Here are made-up nodes, facts about them, and rows of numbers that follow some of those facts. Name the node behind each unnamed row.

Known rows:
tritrun: -27,-235,34,25,121,176,334,6,36,156,40,-221,262,228,288,26,23,41,-158,82,48,-1,-269,-153,372,419,273,-29,-1,257,16,-195,70,-79,-203,-71,56,-29,-84,-103,107,34
labrum: -191,8,21,189,303,101,200,10,91,243,-19,-264,-38,333,-81,-303,98,-253,-233,149,-17,120,36,-250,220,148,477,-114,-191,46,-265,-153,34,-2,-290,27,188,-107,-20,29,206,-1
skedrudren: -38,-232,16,106,49,235,267,91,-49,322,107,-273,126,104,278,26,-72,-52,-297,157,17,52,-221,-281,349,379,371,-28,-65,231,-59,-35,194,-21,-114,-82,172,-69,28,-114,115,35
betra: -166,-198,1,189,-18,244,-29,54,17,151,57,-80,122,377,-17,-288,221,28,-139,181,-112,-43,-149,-150,161,203,488,-67,-142,80,-246,-214,22,61,-138,141,75,-63,38,113,160,60
tokegak: 154,27,44,-263,-301,-452,-315,-122,-17,-320,-75,305,142,-316,-67,509,-118,212,132,-194,57,0,127,45,-113,-107,-501,58,3,81,162,337,-211,41,291,21,-28,-92,-215,-79,-100,92
bretuk: -184,-115,31,230,111,258,52,108,94,149,57,-142,-7,429,-12,-240,110,-13,-189,108,20,25,-96,-123,124,190,512,-63,-138,40,-153,-267,104,83,-118,117,6,-21,53,93,98,65
plupan: -25,216,178,237,40,-220,-114,-38,98,0,-102,-300,-185,93,-27,-35,145,-322,-287,-124,-16,458,40,-197,105,-117,396,116,30,204,-566,-414,-8,-91,142,143,39,170,-396,248,12,213
relas: -100,137,55,-115,-167,-181,-287,-80,-11,-231,-71,352,-137,-138,-212,186,-47,99,250,-101,-2,-41,336,156,-365,-310,-302,52,18,-203,63,203,-133,131,117,54,6,-82,75,88,-109,50
geklim: 63,55,26,288,-101,178,-72,135,166,-22,85,-214,-97,288,111,-416,320,61,-268,18,-70,37,-266,-14,141,141,421,67,-22,51,-382,-477,176,-81,33,216,-207,178,-84,121,-41,100
rezo: 360,324,-161,55,25,-172,-74,-80,118,-233,-102,115,-253,-263,-333,-465,206,-94,7,-88,-225,-112,-5,178,-189,-289,-436,110,-65,-331,9,216,-5,-200,-142,34,-229,187,-36,-72,-51,-236
nokleken: 18,-6,100,-251,-196,-355,-172,-88,-69,-156,-77,158,-54,-422,31,598,-290,91,176,-155,111,92,217,23,-131,-134,-468,-22,16,32,211,397,-166,37,198,-86,123,-110,-29,-44,-82,29
klabra: 49,40,-113,-15,-39,9,-91,32,51,-114,-78,281,-134,13,-262,-202,31,143,152,9,-88,-310,90,210,-332,-211,-306,-7,-110,-343,263,252,-30,44,-154,-24,-115,-10,205,-54,-26,-151
skeboguk: 117,-125,19,81,16,185,299,120,111,88,145,-476,-8,-39,414,-77,93,60,-189,42,41,144,-440,0,365,426,270,-3,84,220,-92,-387,148,-207,-47,-34,-132,206,-56,-25,-33,45
fetil: 145,-69,-163,-205,67,-2,80,58,105,-105,45,102,47,-309,38,118,-110,224,94,26,83,-155,-88,296,-75,118,-414,8,-90,-178,570,358,9,-69,-176,-156,-156,-3,133,-274,-66,-176
zatral: -82,-174,198,129,13,16,3,-165,-362,167,-22,-134,188,157,211,99,-57,-294,170,20,-132,173,48,-416,278,-124,326,-68,253,365,-465,-206,-75,122,319,12,293,-82,-37,266,103,80
stipi: -27,-229,46,11,111,171,326,59,42,168,117,-231,246,209,297,27,-6,84,-180,70,60,54,-288,-105,359,471,315,-37,-12,245,33,-191,45,-78,-174,-75,56,-16,-88,-132,142,48
meflal: -49,-233,25,27,97,178,320,63,61,197,90,-232,256,246,286,37,11,65,-172,89,66,48,-269,-153,383,426,300,-24,-29,265,28,-162,66,-60,-164,-79,15,-12,-81,-131,126,27
flukle: -47,-218,59,-7,135,155,342,50,87,217,85,-243,255,229,332,31,19,66,-168,114,66,37,-275,-138,366,454,278,-47,-37,273,23,-182,45,-71,-181,-66,19,-38,-78,-126,123,32
skemen: -41,-52,62,-71,273,23,408,-4,166,204,26,-306,230,172,160,-69,38,-85,-257,8,68,108,-160,-236,475,442,230,-49,-98,220,-39,-183,-47,-133,-304,-104,26,-67,-239,-215,221,-30

Facts:
{bafli, druvem, fuska, godregril, graru, mostan, pimul, plegrago, salum, sastul, stubobom, tokegak, zubrim} ζ e
{bedo, geklim, kotrodrek, miflum, mogragrun, nelun, pluflon, rezo, tredre} ζ f
{beki, groban, monel, sazom, tistas, totrun, tribror, tromunek, trulik} ζ h
{betra, britul, brogun, flabom, kledrer, stavun, ziklimi} ζ i
{bizer, dibes, pobabis, pusak, sugo} ζ j
{boka, bokir, deruk, faklim, grubre, klegritus, kloskimo, koro, librem, lovalu, nisodas, plirul, ploruk, posu, truzer, vaben, varo, vudum} ζ a
{boplibul, broba, dradrak, gedul, labrum, mufum, nomol, nugristuk, skedrudren} ζ b
{fledem, fugubra, klido, nabrok, peskin, plupan, seskolem, tevavak, tokla} ζ c
{fliflive, gripo, klabra, panem, pubron, relas, reris, vakli, vudres, zubrul} ζ d
{gisik, gusten, trusu} ζ g
bedo λ: nugristuk
beki λ: tokla
bizer λ: klosku
boka λ: tokla, betra
bokir λ: godregril
boplibul λ: ploruk
braklek λ: pluflon
broba λ: kotrodrek
dakal λ: keku, tredre
deruk λ: gisik
dibes λ: kledrer
dradrak λ: tosker, klupo, nedem
druvem λ: librem, keku, dakal
fibom λ: klegritus
fugubra λ: dakal
fuska λ: tribregral
gedul λ: mostan
gisik λ: deruk
graru λ: kuzim
gripo λ: nokleken
groban λ: nomol
grubre λ: sazom
gusten λ: sugo, fuska, tribregral
keku λ: fugubra
klegritus λ: tokegak
klido λ: skasik
kloskimo λ: pimul
klosku λ: pubron
klupo λ: tosker, brogun
kuzim λ: flabom
librem λ: fugubra
lovalu λ: totrun
miflum λ: gedul
moske λ: mogragrun, fuska
nisodas λ: monel, zubrim
nokleken λ: gripo
ploruk λ: boplibul
pluflon λ: truzer
plupan λ: brogun
posu λ: klosku
relas λ: tazas
reris λ: tuskek
rudrobu λ: tribregral
salum λ: skasik
sastas λ: nokleken, tribror
sastul λ: tosker, pusak, sazom
sugo λ: rudrobu
tevavak λ: miflum
tistas λ: nugristuk
tokegak λ: klabra, klegritus
tredre λ: librem, keku, zubrul
tribregral λ: mogragrun
tuskek λ: nabrok
varo λ: miflum
vudres λ: graru
zatral λ: tamir, zode
ziklimi λ: monel
zode λ: tamir, bafli
[bafli, beki, broba, fibom, fliflive, fugubra, gripo, grubre, keku, kledrer, koro, kotrodrek, librem, monel, mufum, nisodas, nomol, pimul, pluflon, posu, reris, sazom, stavun, tromunek, vakli, vudum, zatral] π 282
[bedo, bizer, dibes, faklim, gusten, klupo, miflum, mogragrun, nedem, nokleken, pobabis, pubron, salum, skedrudren, tokegak, varo, ziklimi, zode] π 477
[betra, boka, bokir, boplibul, braklek, bretuk, britul, brogun, dakal, deruk, dradrak, droren, druvem, flabom, fledem, flono, fuska, gedul, geklim, gisik, godregril, graru, groban, kagaflan, kibrus, klabra, klegritus, klido, kloskimo, klosku, kufle, kuzim, labrum, lovalu, lupli, moske, mostan, nabrok, nelun, nugristuk, panem, peskin, plegrago, plirul, plofles, ploruk, plupan, pusak, relas, rezo, rudrobu, sastas, sastul, seskolem, skasik, stubobom, sugo, tamir, tazas, tevavak, tistas, tokla, tosker, totrun, tredre, tribregral, tribror, trulik, trusu, truzer, tuskek, vaben, vudres, zubrim, zubrul] π 432
θ k <- bafli, baplor, bedo, beki, betra, boka, braklek, bretuk, broba, brogun, deruk, droren, druvem, fibom, flabom, flukle, fopek, geklim, gisik, graru, gripo, gulogil, gusten, kagaflan, keku, kledrer, klegritus, klido, kones, kuzim, labrum, librem, lovalu, meflal, miflum, mogragrun, moske, mostan, mufum, nedem, nelun, peskin, pigatram, plirul, plofles, ploruk, pluflon, plupan, plutre, posu, pubron, pusak, ralu, raplu, reris, rufek, salum, sastas, sastul, sazom, skeboguk, skedrudren, skemen, stipi, tamir, tevavak, tistas, tokla, tribregral, tritrun, trulik, trusu, tuskek, vaben, vakli, varo, vudum, zatral, zode, zoga, zubrul
θ l <- bizer, bokir, boplibul, britul, dakal, demas, dibes, dogrum, dradrak, drirak, drokliguk, drudruk, faklim, fetil, fledem, fliflive, flono, fomema, fugubra, fuska, gadra, gedul, godregril, groban, grubre, gutar, ketazu, kibrus, klabra, klelom, kloskimo, klosku, klupo, koro, kotrodrek, kufle, lamo, lupli, mimeser, monel, moro, nabrok, nedrol, nisodas, nokleken, nomol, nugristuk, panem, pimul, plegrago, pleplun, pligris, pludil, pobabis, poza, relas, rezo, rudrobu, seskolem, sigil, skasik, skenogruk, stafu, stavun, stubobom, stugror, suda, sugo, tazas, tokegak, tosker, totrun, tredre, tremok, tretros, tribror, tromunek, truzer, vudres, zanal, ziklimi, zubrim
boka σ baplor, truzer
bokir σ tamir, mogragrun, bretuk
brogun σ pluflon, gedul, bretuk
drokliguk σ fugubra
flabom σ tretros
fliflive σ tritrun, fomema, fledem, zatral, bizer, plirul
flono σ zanal, pimul, stipi
fopek σ zubrim, zatral
fuska σ keku, stubobom, pubron
geklim σ kotrodrek, ploruk, faklim, braklek
grubre σ nugristuk, zatral
kagaflan σ ploruk, monel, gadra, droren, relas, stavun
kibrus σ keku, fledem, dogrum
kledrer σ plutre, pubron
klegritus σ rudrobu, fledem, zatral, skedrudren
klosku σ sazom
koro σ klabra, bretuk, truzer
kuzim σ tokegak, panem, gadra, ralu, bretuk
lovalu σ faklim, tretros, baplor, zubrim, fibom
miflum σ klabra, skedrudren, pubron
nomol σ godregril
peskin σ zanal, gedul, kloskimo, gulogil
plegrago σ lupli, fetil
plupan σ keku, braklek, poza, nelun
pobabis σ dibes, fugubra, tuskek
pusak σ drudruk, skedrudren, tuskek, gulogil, nedrol
reris σ deruk, trulik, stafu, fetil
rezo σ seskolem
rufek σ graru, zubrim, moske, tredre
salum σ ploruk, gisik
skasik σ panem, gusten, plirul
skeboguk σ relas, truzer, moske, nedrol
tokla σ kotrodrek, gedul, fetil
totrun σ trulik, zatral, fibom, truzer, mimeser, tredre, nedem
tribregral σ librem, ploruk, britul, ralu, plofles, pleplun
trusu σ trulik, sugo, relas, braklek
vakli σ tremok, tosker, zanal, vudres, fomema, zatral, seskolem, varo
vudum σ monel
ziklimi σ librem, stafu, mimeser
Ξ stipi <- bafli, britul, tamir, zatral, zode
Ξ zanal <- baplor, pobabis, sigil
Ξ tritrun <- bedo, kloskimo, nugristuk, pimul, tistas
Ξ tretros <- beki, betra, boka, tokla
Ξ gulogil <- bizer, klosku, posu, pubron
Ξ stafu <- bokir, dibes, geklim, godregril, kledrer, nabrok, reris, tuskek
Ξ pligris <- boplibul, pigatram, ploruk, stugror
Ξ zoga <- braklek, pluflon, trulik, trusu, truzer
Ξ rufek <- bretuk
Ξ ketazu <- broba, gripo, kotrodrek, nokleken, sastas, tribror
Ξ mimeser <- brogun, dradrak, grubre, klupo, kufle, nedem, plupan, pusak, sastul, sazom, tosker
Ξ pigatram <- dakal, druvem, fugubra, keku, librem, tredre, zubrul
Ξ pludil <- deruk, gisik
Ξ fomema <- dogrum, fopek, gadra, mimeser, skemen
Ξ poza <- drirak, monel, nisodas, ziklimi, zubrim
Ξ klelom <- drokliguk, plegrago, pludil, stafu
Ξ plutre <- droren, flabom, graru, kuzim, vudres
Ξ tremok <- drudruk, kibrus, tritrun
Ξ skenogruk <- faklim, fetil, gulogil, moro, plutre
Ξ drirak <- fibom, klabra, klegritus, tokegak
Ξ moro <- fledem, stubobom
Ξ flukle <- fliflive, mufum, tromunek
Ξ stugror <- flono
Ξ gutar <- fuska, gusten, mogragrun, moske, plofles, rudrobu, sugo, tribregral
Ξ suda <- gedul, miflum, mostan, tevavak, varo
Ξ fetil <- groban, nomol
Ξ skeboguk <- gutar, zoga
Ξ drokliguk <- kagaflan
Ξ demas <- ketazu, klido, salum, skasik
Ξ gadra <- koro, lupli
Ξ skemen <- labrum, rezo
Ξ nedrol <- lamo, pleplun, ralu, tretros
Ξ dogrum <- lovalu, totrun
Ξ fopek <- nelun
Ξ sigil <- panem
Ξ kones <- peskin
Ξ pleplun <- plirul, relas, seskolem, tazas
Ξ raplu <- rufek, stipi, suda
Ξ meflal <- skedrudren
Ξ lamo <- stavun, vudum
Ξ ralu <- vaben
Ξ baplor <- vakli

Rows to name:
No name comes twice in this set of rows, the named rows included.
-86,-71,204,-48,-205,-115,-63,-52,-26,38,14,19,362,198,250,331,3,70,-195,-99,69,178,-87,-318,327,248,238,46,59,451,-291,-235,-49,34,208,47,94,-106,-322,31,83,234 => bedo
41,220,-179,-31,166,-85,7,-49,118,-101,-114,175,-192,-122,-433,-267,17,-91,18,17,-57,-104,232,121,-252,-210,-307,-26,-192,-384,226,368,-69,31,-280,-15,-34,-85,101,-150,46,-200 => lupli
-10,-170,58,29,-89,197,203,88,44,226,100,-124,233,289,273,-30,-35,131,-267,5,10,-64,-306,-267,324,397,271,34,-1,222,-65,-222,120,-51,-18,-8,-16,-28,-39,-166,73,69 => pubron
-146,316,294,145,61,-160,122,-92,35,136,-82,-343,-254,56,108,-105,85,-297,-44,-143,-74,316,181,-246,134,-23,280,34,199,161,-684,-446,40,-119,63,72,115,129,-157,222,58,114 => lovalu
301,187,-176,109,-124,-26,-255,68,98,-312,-52,173,-241,-208,-215,-371,199,157,26,-33,-141,-227,-111,389,-289,-267,-325,94,-53,-351,134,118,92,-102,5,116,-342,224,83,3,-193,-125 => plegrago
-212,-74,284,7,-152,-114,-161,-56,-86,140,-14,-88,143,285,79,199,-114,-29,7,-175,94,211,111,-397,245,7,343,-107,89,315,-420,-372,-203,194,402,131,174,-134,-144,201,65,214 => gripo
-35,-62,620,460,-146,-326,-344,125,131,-108,-50,-430,-496,91,215,246,-39,80,83,-305,-61,369,77,-336,210,149,289,-105,-89,170,-569,-402,-94,7,375,365,154,-30,-16,472,-66,160 => tribregral
78,-45,-86,203,-97,250,-40,128,15,204,146,-315,-88,73,104,-449,149,-23,-218,67,-75,38,-313,-133,325,151,355,-63,16,101,-356,-406,91,-7,151,188,-87,151,61,59,0,6 => kledrer
348,339,-88,74,133,-120,124,-57,26,-135,-145,-3,-331,-306,-224,-450,81,-170,105,-33,-259,-170,91,159,-248,-323,-467,97,71,-361,-32,180,86,-231,-178,-65,-140,204,101,-76,-73,-236 => totrun
-164,83,182,51,-42,-267,-133,-192,62,31,-140,5,201,415,-180,-21,170,-145,-161,-77,-41,282,56,-336,160,-15,352,59,-17,268,-506,-300,-196,8,68,155,85,-35,-417,162,216,227 => sastul
-41,139,-18,175,-31,32,12,64,258,168,13,-375,-284,96,-133,-481,273,-112,-371,68,-60,198,-201,-151,196,178,399,66,-133,5,-468,-378,45,-161,-119,181,-68,174,-129,53,119,69 => brogun
-424,260,-124,-136,-50,136,-153,-156,-157,-17,156,380,548,244,78,28,373,-199,-142,100,100,170,249,55,22,-78,608,158,344,388,-530,-452,52,192,172,42,87,-1,-449,278,33,371 => druvem
-256,-120,91,62,56,87,-118,22,-167,238,112,-203,52,149,101,154,-112,-188,-37,19,146,304,130,-305,227,20,467,-148,22,221,-280,-251,-59,196,233,92,267,-114,-31,196,53,139 => broba
-178,-85,17,121,49,274,128,38,31,183,55,21,143,498,25,-312,201,-3,-122,131,-61,-122,-102,-138,116,155,456,3,-25,74,-219,-328,114,54,-120,56,23,-34,8,67,117,66 => zubrul

The same nodes again, as new rows of numbers:
Known rows:
fibom: 275,27,97,-206,-342,-106,126,279,-305,14,-143,69,-71,-82,-38
gedul: 188,147,113,-314,-384,115,122,184,-54,38,332,41,33,-90,21
zubrim: 338,9,53,-659,-211,35,137,497,132,276,185,-161,388,-114,91
druvem: 376,52,-210,-183,-228,-77,2,205,-88,6,-12,-120,100,-48,-138
bedo: 337,85,-261,-120,-240,-4,-109,268,-119,10,-39,-35,-84,115,-157
dakal: 171,135,-10,-397,-324,117,126,186,-72,74,289,12,124,-78,42
peskin: 407,179,133,-306,-414,-135,145,138,-315,-73,204,-67,48,30,186
boka: 352,103,-209,-243,-274,-65,20,127,-174,-24,3,-110,72,-44,-37
pobabis: 220,24,27,-391,-364,111,34,291,-117,93,330,72,34,67,148
tremok: 224,64,-39,-482,-290,132,144,268,55,132,77,-46,179,-78,-75
faklim: 204,30,-157,-434,-292,197,-1,404,17,237,152,-62,128,56,-40
moske: 323,59,52,-202,-397,-109,10,196,-239,-93,58,-129,-5,-79,-8
meflal: 468,112,-42,-366,-275,-85,196,242,-136,34,-20,-93,173,37,-10
baplor: 436,126,22,-346,-304,-91,183,233,-145,-6,-15,-111,138,15,-15
mimeser: 242,121,-16,-480,-302,141,131,246,90,107,71,-17,180,-88,8
dogrum: 247,74,-99,-461,-257,141,123,301,119,164,38,-55,201,-82,-52
stugror: 213,74,-139,-506,-241,86,153,271,95,177,67,-32,211,-65,-50
godregril: 124,156,142,-271,-257,20,248,130,144,415,249,-181,280,129,185
nokleken: 205,-9,-50,-434,-323,117,29,357,-39,182,234,13,117,55,79

Which node is each row?
No name comes twice in this set of rows, the named rows included.
282,-34,279,-643,-349,-13,284,513,-91,296,114,76,203,-117,178 => monel
346,31,-284,-179,-273,49,-66,340,-106,52,-103,-156,17,65,-191 => varo
486,241,2,-322,-96,-6,419,275,-231,190,31,139,253,173,-9 => bafli
395,-32,-73,-385,-359,-187,-56,285,-148,-33,-77,-199,83,-145,98 => lovalu
124,-177,-60,-476,-373,30,-145,406,-29,109,84,-44,25,-108,92 => ziklimi
446,126,-58,-276,-240,-67,131,267,-123,52,57,-140,190,5,-75 => graru
543,349,83,-289,-272,27,290,176,-228,64,263,-68,212,143,28 => tamir
229,229,56,-489,-158,147,319,377,-63,270,93,174,198,1,3 => kotrodrek
130,18,176,-323,-448,40,-17,153,-107,-67,293,47,-53,-180,122 => dradrak
145,73,-19,-501,-236,92,210,308,-119,215,25,157,124,-97,102 => koro
219,120,-105,-469,-258,51,61,249,47,122,201,3,148,-83,47 => rezo
73,74,391,-357,-324,-112,382,177,-26,382,183,109,132,146,363 => nomol
321,25,-250,-331,-138,-110,95,350,-115,123,-319,27,93,-84,-126 => reris

